Here is a tiny trained network, its code and every weight. The questions are about switching its units off for an input and a target symbol, where a switched-off unit gives its printed mean instead of its output.

import numpy as np


def w(rows, s, z=0):
    codes = np.array(rows[::2]) - 128.0
    scale = np.full(codes.shape[1], s)
    scale[-1] = z or s
    return codes * scale


def f(y):
    return y / 2 * (1 + np.tanh(0.7978845608 * (y + 0.044715 * y**3)))


def softmax(a):
    e = np.exp(a - a.max(-1, keepdims=True))
    return e / e.sum(-1, keepdims=True)


def log_softmax(a):
    a = a - a.max(-1, keepdims=True)
    return a - np.log(np.exp(a).sum(-1, keepdims=True))


def net(x, mask):
    ids = ['βδεηθλξπτψω'.index(c) for c in x.split()]
    T = len(ids)
    res = E[ids] + P[:T]
    u = 0
    for l in range(2):
        q, k, v = (res @ M[l].T for M in (Q, K, V))
        z = softmax(np.where(np.tri(T) > 0, q @ k.T / 3**0.5, -1e9)) @ v
        res = res + np.where(mask[u], z, O[l][:, -1]) @ O[l][:, :-1]
        u += 1
        y = f(res @ A[l][:, :-1].T + A[l][:, -1])
        res = res + np.where(mask[u : u + 12], y, B[l][:, -1]) @ B[l][:, :-1]
        u += 12
    return log_softmax(res[-1] @ U[:, :-1].T + U[:, -1])


Q, K, V, O, A, B = {}, {}, {}, {}, {}, {}
E = w([
[80,158,132,158,94,199],'β',
[143,160,213,169,115,125],'δ',
[190,204,108,130,96,96],'ε',
[76,125,107,198,125,107],'η',
[166,71,101,156,182,103],'θ',
[96,85,137,159,171,110],'λ',
[114,251,125,175,103,213],'ξ',
[220,82,165,77,152,147],'π',
[105,67,98,122,105,170],'τ',
[134,115,122,150,61,97],'ψ',
[167,116,144,153,183,48],'ω',
],0.022)
P = w([
[123,110,89,254,164,83],'0',
[106,108,110,220,152,95],'1',
[96,110,126,189,149,96],'2',
[92,122,142,163,143,97],'3',
[79,123,159,142,133,101],'4',
[83,120,172,114,118,111],'5',
[97,108,171,130,121,104],'6',
],0.0082)
Q[0] = w([
[154,84,75,6,17,202],'0.h0',
[139,173,1,7,38,211],'0.h0',
[145,190,92,27,33,134],'0.h0',
],0.0069)
K[0] = w([
[138,48,110,206,254,123],'0.h0',
[135,115,33,234,200,121],'0.h0',
[138,165,110,190,187,56],'0.h0',
],0.0096)
V[0] = w([
[131,129,99,95,140,125],'0.h0',
[128,124,198,140,1,86],'0.h0',
[73,115,113,136,114,88],'0.h0',
],0.0075)
O[0] = w([
[146,123,115,65,66,157,3],'0.h0',
[193,148,140,146,81,85,194],'0.h0',
[218,57,38,254,18,174,156],'0.h0',
],0.0073,0.0027)
A[0] = w([
[160,180,37,236,85,147,168],'0.n0',
[77,135,173,117,182,86,70],'0.n1',
[183,80,174,54,137,111,92],'0.n2',
[28,131,75,251,104,178,144],'0.n3',
[217,122,96,148,57,253,121],'0.n4',
[18,155,104,145,159,96,204],'0.n5',
[22,102,181,74,34,82,162],'0.n6',
[106,134,91,219,85,117,114],'0.n7',
[124,196,76,142,112,147,87],'0.n8',
[62,36,13,99,71,166,113],'0.n9',
[243,151,193,144,124,98,61],'0.n10',
[172,98,91,226,251,161,255],'0.n11',
],0.007,0.0049)
B[0] = w([
[124,160,111,71,118,86,196],'0.n0',
[148,152,139,86,182,167,141],'0.n1',
[121,180,151,93,68,151,128],'0.n2',
[77,125,157,68,118,100,214],'0.n3',
[124,183,185,110,211,153,141],'0.n4',
[160,108,164,66,131,87,184],'0.n5',
[171,143,156,142,99,113,136],'0.n6',
[112,136,206,109,101,84,174],'0.n7',
[146,144,116,70,94,154,136],'0.n8',
[50,126,147,254,123,123,142],'0.n9',
[74,166,150,146,129,122,153],'0.n10',
[121,91,143,64,174,65,249],'0.n11',
],0.0078,0.012)
Q[1] = w([
[95,80,126,178,131,100],'1.h0',
[147,107,188,152,117,73],'1.h0',
[98,93,185,65,181,9],'1.h0',
],0.011)
K[1] = w([
[56,115,104,164,43,148],'1.h0',
[183,136,156,196,66,175],'1.h0',
[148,147,110,149,81,247],'1.h0',
],0.013)
V[1] = w([
[212,185,126,2,94,172],'1.h0',
[149,140,142,222,209,154],'1.h0',
[90,174,167,96,154,207],'1.h0',
],0.006)
O[1] = w([
[163,76,104,2,156,92,57],'1.h0',
[178,96,206,96,246,77,4],'1.h0',
[43,228,76,119,182,32,121],'1.h0',
],0.0077,0.0038)
A[1] = w([
[170,181,150,41,161,114,26],'1.n0',
[96,114,93,141,182,105,56],'1.n1',
[128,135,170,125,51,98,215],'1.n2',
[85,121,149,186,118,224,116],'1.n3',
[125,133,205,107,62,162,117],'1.n4',
[157,86,179,204,116,107,5],'1.n5',
[138,254,121,157,119,116,163],'1.n6',
[232,42,90,130,163,140,236],'1.n7',
[140,97,136,44,127,112,84],'1.n8',
[127,77,169,121,167,129,45],'1.n9',
[66,63,136,117,115,162,237],'1.n10',
[72,153,125,177,114,80,139],'1.n11',
],0.0095,0.0034)
B[1] = w([
[137,122,109,172,139,216,234],'1.n0',
[54,102,166,90,89,184,172],'1.n1',
[173,140,68,162,167,139,240],'1.n2',
[169,125,137,113,153,102,165],'1.n3',
[77,162,40,67,174,106,184],'1.n4',
[29,122,73,163,131,163,238],'1.n5',
[148,2,148,122,139,139,224],'1.n6',
[138,138,85,89,167,94,174],'1.n7',
[178,163,133,168,121,206,211],'1.n8',
[158,104,115,177,145,185,190],'1.n9',
[200,118,170,102,71,130,196],'1.n10',
[144,184,152,104,105,168,254],'1.n11',
],0.0081,0.0094)
U = w([
[89,168,192,19,79,45,215],'β',
[84,172,140,130,236,76,199],'δ',
[237,132,184,82,101,125,213],'ε',
[74,131,48,114,82,126,93],'η',
[66,18,176,54,92,156,190],'θ',
[77,72,188,124,41,207,60],'λ',
[2,146,98,9,153,156,107],'ξ',
[113,150,123,85,161,221,95],'π',
[78,204,174,178,157,165,87],'τ',
[169,103,64,132,71,110,228],'ψ',
[47,51,34,91,195,113,1],'ω',
],0.0061,0.0044)

Each question gives the input, a string of symbols that net reads in full, and the target symbol t.
The units are the heads (3 rows each of Q, K, V and O) and the neurons (one row each of A and B). Each row of codes is followed by its name. A weight is (code - 128) times the scale printed after its matrix; where a second scale follows, it is the last column's (O, A, B and U).
mask holds one flag per unit, layer by layer, with each layer's heads first. A switched-off unit (its flag False) gives its mean, the last column of its rows in O or B, instead of its output. The means were averaged over made-up inputs and are rounded, as every weight is.
A unit's drop is (log p(t) with every unit on - log p(t) with that unit switched off) / (log p(t) with every unit on - log p(t) with every unit switched off).
The circuit of an input: a set's keep is (log p(t) with only the set's units on - log p(t) with every unit switched off) / (log p(t) with every unit on - log p(t) with every unit switched off). Starting from the 12 units with the biggest drops (on a tie, the unit counted first), units are removed one at a time, each time the one whose removal leaves the highest keep (on an exact tie, the one counted first), for as long as the keep stays at least 0.8.
circuit, biggest first: the units of the circuit, biggest drop first
unit that matters most: the unit with the biggest drop
top k neurons: the k neurons with the biggest drops, biggest first
k most important neurons of layer l: the k neurons of layer l with the biggest drops, biggest first
input η λ λ, target λ: circuit, biggest first -> 1.h0; 0.h0
input λ λ τ λ, target τ: circuit, biggest first -> 1.h0; 0.n9; 0.h0
input λ λ β β λ ξ λ, target ξ: circuit, biggest first -> 1.h0; 1.n1
input π λ λ λ ω ω, target π: circuit, biggest first -> 0.h0; 1.n0; 1.h0; 1.n8
input π ψ ω λ β λ, target β: top 3 neurons -> 1.n0; 1.n5; 1.n6
input η β τ ω, target τ: top 3 neurons -> 0.n9; 0.n3; 0.n0
input λ η ξ η, target ξ: circuit, biggest first -> 1.h0; 0.n3
input λ λ ω, target ω: unit that matters most -> 0.n3
input λ η ξ ω δ λ, target δ: circuit, biggest first -> 1.h0; 0.h0
input ξ θ δ ξ δ ξ π, target π: circuit, biggest first -> 1.n0; 1.h0; 1.n8
input ξ λ λ θ, target ξ: circuit, biggest first -> 1.h0; 1.n1; 0.h0
input λ ε λ λ, target ε: top 2 neurons -> 1.n5; 1.n8
input ξ λ δ τ, target λ: top 2 neurons -> 0.n9; 1.n10
input λ λ π ω π λ, target π: top 2 neurons -> 1.n8; 1.n0
input ψ ω β ψ θ, target ψ: unit that matters most -> 0.n3
input λ π π ε λ τ λ, target τ: 2 most important neurons of layer 0 -> 0.n9; 0.n0
input ψ η δ β λ δ λ, target δ: top 4 neurons -> 0.n3; 1.n6; 0.n0; 0.n11
input β λ ω, target β: 2 most important neurons of layer 0 -> 0.n3; 0.n11
input λ δ ε δ ω λ ψ, target η: top 3 neurons -> 1.n4; 0.n11; 1.n5
input λ π ξ λ π ξ λ, target ξ: most important neuron of layer 0 -> 0.n8
